Below is a small trained network, with its code and all its weights. Each question gives an input and a class and asks what happens when units are switched off, that is, made to give their printed mean instead of their output.

import numpy as np


def w(rows, s, z=0):
    codes = np.array(rows[::2]) - 128.0
    scale = np.full(codes.shape[1], s)
    scale[-1] = z or s
    return codes * scale


def f(y):
    return y / 2 * (1 + np.tanh(0.7978845608 * (y + 0.044715 * y**3)))


def log_softmax(a):
    a = a - a.max(-1, keepdims=True)
    return a - np.log(np.exp(a).sum(-1, keepdims=True))


def net(x, mask):
    res = np.array(x, float).reshape(1, 7) / 4 @ E
    y = f(res @ A[0][:, :-1].T + A[0][:, -1])
    res = res + np.where(mask, y, B[0][:, -1]) @ B[0][:, :-1]
    return log_softmax(res[-1] @ U[:, :-1].T + U[:, -1])


A, B = {}, {}
E = w([
[128,124,124],'x0',
[125,125,130],'x1',
[128,128,129],'x2',
[76,101,253],'x3',
[129,130,125],'x4',
[47,250,114],'x5',
[25,28,71],'x6',
],0.0064)
A[0] = w([
[97,31,48,236],'neuron 1',
[145,156,87,51],'neuron 2',
[122,95,159,162],'neuron 3',
[159,159,152,31],'neuron 4',
[165,90,4,123],'neuron 5',
[219,174,140,142],'neuron 6',
[74,182,135,72],'neuron 7',
[71,180,120,24],'neuron 8',
[87,95,188,120],'neuron 9',
[80,204,150,92],'neuron 10',
[73,101,107,17],'neuron 11',
[128,104,129,174],'neuron 12',
[88,129,183,107],'neuron 13',
[171,61,138,62],'neuron 14',
[165,190,116,159],'neuron 15',
[149,108,133,253],'neuron 16',
[102,149,83,186],'neuron 17',
[127,160,61,49],'neuron 18',
[191,125,59,183],'neuron 19',
[135,174,154,79],'neuron 20',
[121,114,172,235],'neuron 21',
[65,191,83,61],'neuron 22',
[158,177,124,59],'neuron 23',
[182,158,162,101],'neuron 24',
[182,155,156,90],'neuron 25',
[177,164,118,64],'neuron 26',
[95,191,100,146],'neuron 27',
[156,84,148,143],'neuron 28',
[72,94,45,64],'neuron 29',
[127,139,48,119],'neuron 30',
[192,76,131,162],'neuron 31',
],0.014,0.0044)
B[0] = w([
[85,137,127,255],'neuron 1',
[136,95,157,137],'neuron 2',
[174,158,122,158],'neuron 3',
[126,36,101,136],'neuron 4',
[133,132,202,220],'neuron 5',
[3,84,145,206],'neuron 6',
[193,87,22,152],'neuron 7',
[206,62,60,146],'neuron 8',
[118,129,191,170],'neuron 9',
[177,121,48,166],'neuron 10',
[151,27,116,145],'neuron 11',
[120,157,61,149],'neuron 12',
[225,130,209,153],'neuron 13',
[191,102,31,168],'neuron 14',
[87,123,137,179],'neuron 15',
[133,246,99,180],'neuron 16',
[153,190,142,166],'neuron 17',
[183,114,156,151],'neuron 18',
[165,216,211,201],'neuron 19',
[132,66,122,142],'neuron 20',
[116,219,162,177],'neuron 21',
[191,123,94,168],'neuron 22',
[123,97,141,146],'neuron 23',
[43,28,79,167],'neuron 24',
[72,37,62,161],'neuron 25',
[115,14,177,150],'neuron 26',
[208,169,139,170],'neuron 27',
[157,130,49,164],'neuron 28',
[102,41,151,185],'neuron 29',
[109,94,207,172],'neuron 30',
[213,178,53,193],'neuron 31',
],0.0059,0.0095)
U = w([
[179,129,1,14],'0',
[30,4,102,12],'1',
[152,148,222,107],'2',
[95,166,104,255],'3',
[72,182,68,226],'4',
[111,161,124,174],'5',
],0.012,0.0039)

Each question gives the input, the list of numbers given to net, and the class t.
The units are the neurons (one row each of A and B). Each row of codes is followed by its name. A weight is (code - 128) times the scale printed after its matrix; where a second scale follows, it is the last column's (A, B and U).
mask holds one flag per neuron, in row order. A switched-off neuron (its flag False) gives its mean, the last column of its row in B, instead of its output. The means were averaged over made-up inputs and are rounded, as every weight is.
A unit's drop is (log p(t) with every unit on - log p(t) with that unit switched off) / (log p(t) with every unit on - log p(t) with every unit switched off).
The circuit of an input: a set's keep is (log p(t) with only the set's units on - log p(t) with every unit switched off) / (log p(t) with every unit on - log p(t) with every unit switched off). Starting from the 12 units with the biggest drops (on a tie, the unit counted first), units are removed one at a time, each time the one whose removal leaves the highest keep (on an exact tie, the one counted first), for as long as the keep stays at least 0.8.
units of the circuit, in order: the units of the circuit, biggest drop first
most important unit: the unit with the biggest drop
top k neurons: the k neurons with the biggest drops, biggest first
drop of u: that unit's drop, to one decimal
input [-4,7,-7,-6,-2,-6,-5], class 4: most important unit	neuron 6
input [-8,-2,5,4,-3,-7,-8], class 1: units of the circuit, in order	[neuron 24; neuron 25]
input [-2,-7,6,-2,5,-6,-6], class 4: units of the circuit, in order	[neuron 6; neuron 16; neuron 13]
input [2,0,2,-2,-7,-7,-8], class 1: top 4 neurons	[neuron 6; neuron 24; neuron 25; neuron 26]
input [-2,5,1,-8,-7,-6,-2], class 2: top 2 neurons	[neuron 19; neuron 5]
input [-7,-4,5,-8,-8,6,-5], class 2: units of the circuit, in order	[neuron 19; neuron 30; neuron 18]
input [1,5,0,6,-7,8,-7], class 0: units of the circuit, in order	[neuron 10; neuron 7]
input [-3,-1,0,-8,1,7,-6], class 2: top 2 neurons	[neuron 19; neuron 30]
input [-2,4,8,-5,1,-2,-3], class 2: units of the circuit, in order	[neuron 19; neuron 5]
input [2,-1,1,8,-5,6,6], class 2: top 2 neurons	[neuron 13; neuron 9]
input [-6,1,2,6,-6,8,3], class 0: units of the circuit, in order	[neuron 7; neuron 10; neuron 8]
input [8,-6,-3,-4,0,-4,-8], class 1: units of the circuit, in order	[neuron 6; neuron 24]
input [-4,-1,0,-8,0,8,6], class 0: top 3 neurons	[neuron 22; neuron 8; neuron 7]
input [7,6,-8,8,2,4,7], class 2: units of the circuit, in order	[neuron 13]
input [8,-4,0,0,3,-7,-8], class 1: top 3 neurons	[neuron 6; neuron 24; neuron 25]
input [-2,-8,-5,-5,5,-7,-5], class 4: top 3 neurons	[neuron 6; neuron 19; neuron 16]
input [1,7,4,-6,8,3,8], class 1: top 2 neurons	[neuron 29; neuron 11]
input [-1,6,-2,0,-5,-4,-7], class 1: top 3 neurons	[neuron 6; neuron 24; neuron 25]
input [-8,-7,8,8,-6,4,-8], class 1: top 2 neurons	[neuron 24; neuron 25]
input [4,-8,1,-4,-8,-5,6], class 4: most important unit	neuron 1
input [-3,4,-1,-8,-6,6,1], class 2: drop of neuron 30	0.2
input [1,3,-7,-1,-4,4,3], class 0: drop of neuron 10	0.1
input [-1,7,0,4,5,5,-7], class 1: drop of neuron 18	0.0
input [-2,-1,-8,-7,-7,-2,3], class 2: drop of neuron 30	0.1
